[[ 32 -34 -30  33 -17   9 -32  21 -78  31]
 [ -2  13  32  11  -1 -45  23 -40  24   9]
 [-34  12 -19 -31 -30  30  -5  37  32 -17]
 [ -6  -9 -12  -3 -31  16 -18  54 -15  -3]
 [  0  10  56  -7  14 -52  24 -11  57 -10]
 [ 24  -6  36   3  18 -38   9 -12 -11   0]
 [-21  32  57 -30   6 -36  33  -8  57 -32]
 [-16  14 -23 -21   9  35   4 -22  14 -10]
 [-42  30   9 -40 -26   8  12  14  56 -22]] Out: 31

[[-54  97  25 -48 -60  76  60 -19]
 [-39  58  54 -73  96 -40 -44 -41]
 [-55 -14  34  69  17 -16  11  57]
 [-49   4  18  39 -49  63  44  61]
 [ 42   4  93  67 -68 -60 -20  55]
 [-67  25 -20  86  88 -20  52 -95]] Out: -19

[[ -1  55 -22  24  -2   6  16  10  43  31  39  18  18  20]
 [ -2 -40   7 -18   8 -27 -18 -10 -26 -33 -28 -20 -19 -36]
 [-50 -84  33 -52  15 -48 -41 -38 -45 -43 -93 -13 -71 -65]
 [-42 -30  50  11   9  -1  24  -4  -1  10 -66  26 -26 -38]
 [ -4   3  -3 -21 -39 -33  10  23  -4   3  11 -15 -30   7]
 [ -4  35 -30 -13 -23   3   5  19  16   8  28   3   4  12]
 [-12 -48  23 -34  -2 -27 -18  -5 -29 -26 -43 -12 -35 -30]] Out: 20

[[  11   26   -4   33  -24   79   23]
 [  55   24  -68  -37  -86  -58   68]
 [ -35   42   10   39  -33   11   -6]
 [  11   -1    3   74    3   15    1]
 [ -85   38   46    9  -40   86  -70]
 [ -20   69  -22  -56  -86   78  -12]
 [  80  -59  -72  -73  -59 -100   84]
 [ -13  -35   30   86   25    2  -36]] Out: 23

[[-18  26 -28 -87 -77 -55 -45]
 [-20  60 -58 -53 -89 -61 -61]
 [ -5  48 -40 -64 -71 -71 -65]
 [ 36   7  11  61  57  -4 -11]
 [-31  -1 -17  39  -8  51  40]
 [ 12 -74  66  12  71  55  63]
 [ 37  -1  22 -20  26 -44 -35]
 [-32  42 -54  40 -42  17  -2]] Out: -45

[[-24   0  41 -20 -20 -37 -61  47 -25  59 -10  31]
 [ 30  54  23  20   1  54 -34  79   3 -28   9  16]
 [ 13  -6   7  16  10 -30 -35  15  12  58   1  45]
 [  1  50   5  -1 -38  12  44  40 -18  62   3  26]
 [ 19   6  33  38 -20 -19 -33 -24 -22  32 -45  63]
 [  3  11 -79  22  26  41  32   0  53  32   1  32]] Out: 31

[[ 11  80  16  70 -31 -19  54  73  55  32]
 [ 59  36 -80  35 -40 -14 -79  74  24  53]
 [ 57  18 -51  74 -44  26   5  12 -84  87]
 [-46  32 -83 -57  10  58   3  54  -4 -71]
 [-66  -3 -72 -12 -51 -37 -70 -59  70  -1]] Out: 32

[[-19  43 -31  -1  15  15 -40  -6 -48  40]
 [-24 -10 -18 -34  94  34 -25  29  72  26]
 [ 46 -20  37 -14  33   1 -37  12 -33   5]
 [ 86 -25  22 -19  41  18 -15  12  45  36]
 [-50   1   3  -7 -29 -32   8   7  25   4]] Out: 40

[[-51  19  26  18 -44   6  52 -33 -12   9  46   1 -63 -45 -31]
 [  9  16  -5 -26 -29  -2  47 -46  -6  -3   9  10 -20  10  19]
 [ 12  12  -3 -10  -7  -3  22   4 -13 -32  67   2  40  26  11]
 [  3  10  64  15  19 -10  13  11  19  26 -28   8  -8 -20 -38]
 [  7  46  -8   3  -2  30  -3  17  23   4  -4 -12 -32 -16  28]
 [ 39  30 -68  -7 -30  29 -61 -43  44 -38  17  11 -28  27  19]
 [  3  34 -31  11  30  24  29  10  54  15 -16   6 -26 -10   7]
 [ 32   6  16  -7 -38 -25 -51 -16   7 -14  32  39 -15  37  13]
 [ 57 -45  30  27   2 -31 -13 -71 -51 -28 -26  19  21  24 -79]
 [-29 -21 -33 -33 -26  10  -7 -31 -10   7 -34 -22 -14 -11  22]
 [-81 -36   5   6  79 -27  31  81  26  40 -20  14  52 -30  26]] Out: -31
---
[[-95  15 -14   9 -44]
 [ 48 -11   9  15  15]] -> -14

[[-19  51  78  -8]
 [ 12   3 -12  23]
 [104  18 -31  14]] -> 78

[-79 -54  73 -39] -> 73

[ 23  13  77  40 -22] -> 77

[81 64 43 25] -> 43

[[ 83  13  17  42]
 [ 56  55   4 -23]
 [  4  42  67   7]] -> 17

[[ 82  56  59 -15 -16]
 [-39  29 -56 -75 -23]
 [  3 -45 -16 -41 -82]] -> 59
---
[-12 -35  95  39 -88] result: -35

[-95 -79 -81  33  21   2  54] result: 33

[  4 104  13  76] result: 4

[[ 11  89  -9 -14]
 [-23  19 -23 -82]] result: -23

[ 81  88  66   2 -97  43] result: 66

[[ 47 -28  -8 -48 -79  42]
 [ -6 -32  -7 -16 -23  24]
 [-65  44 -35  67  99 -52]] result: -35
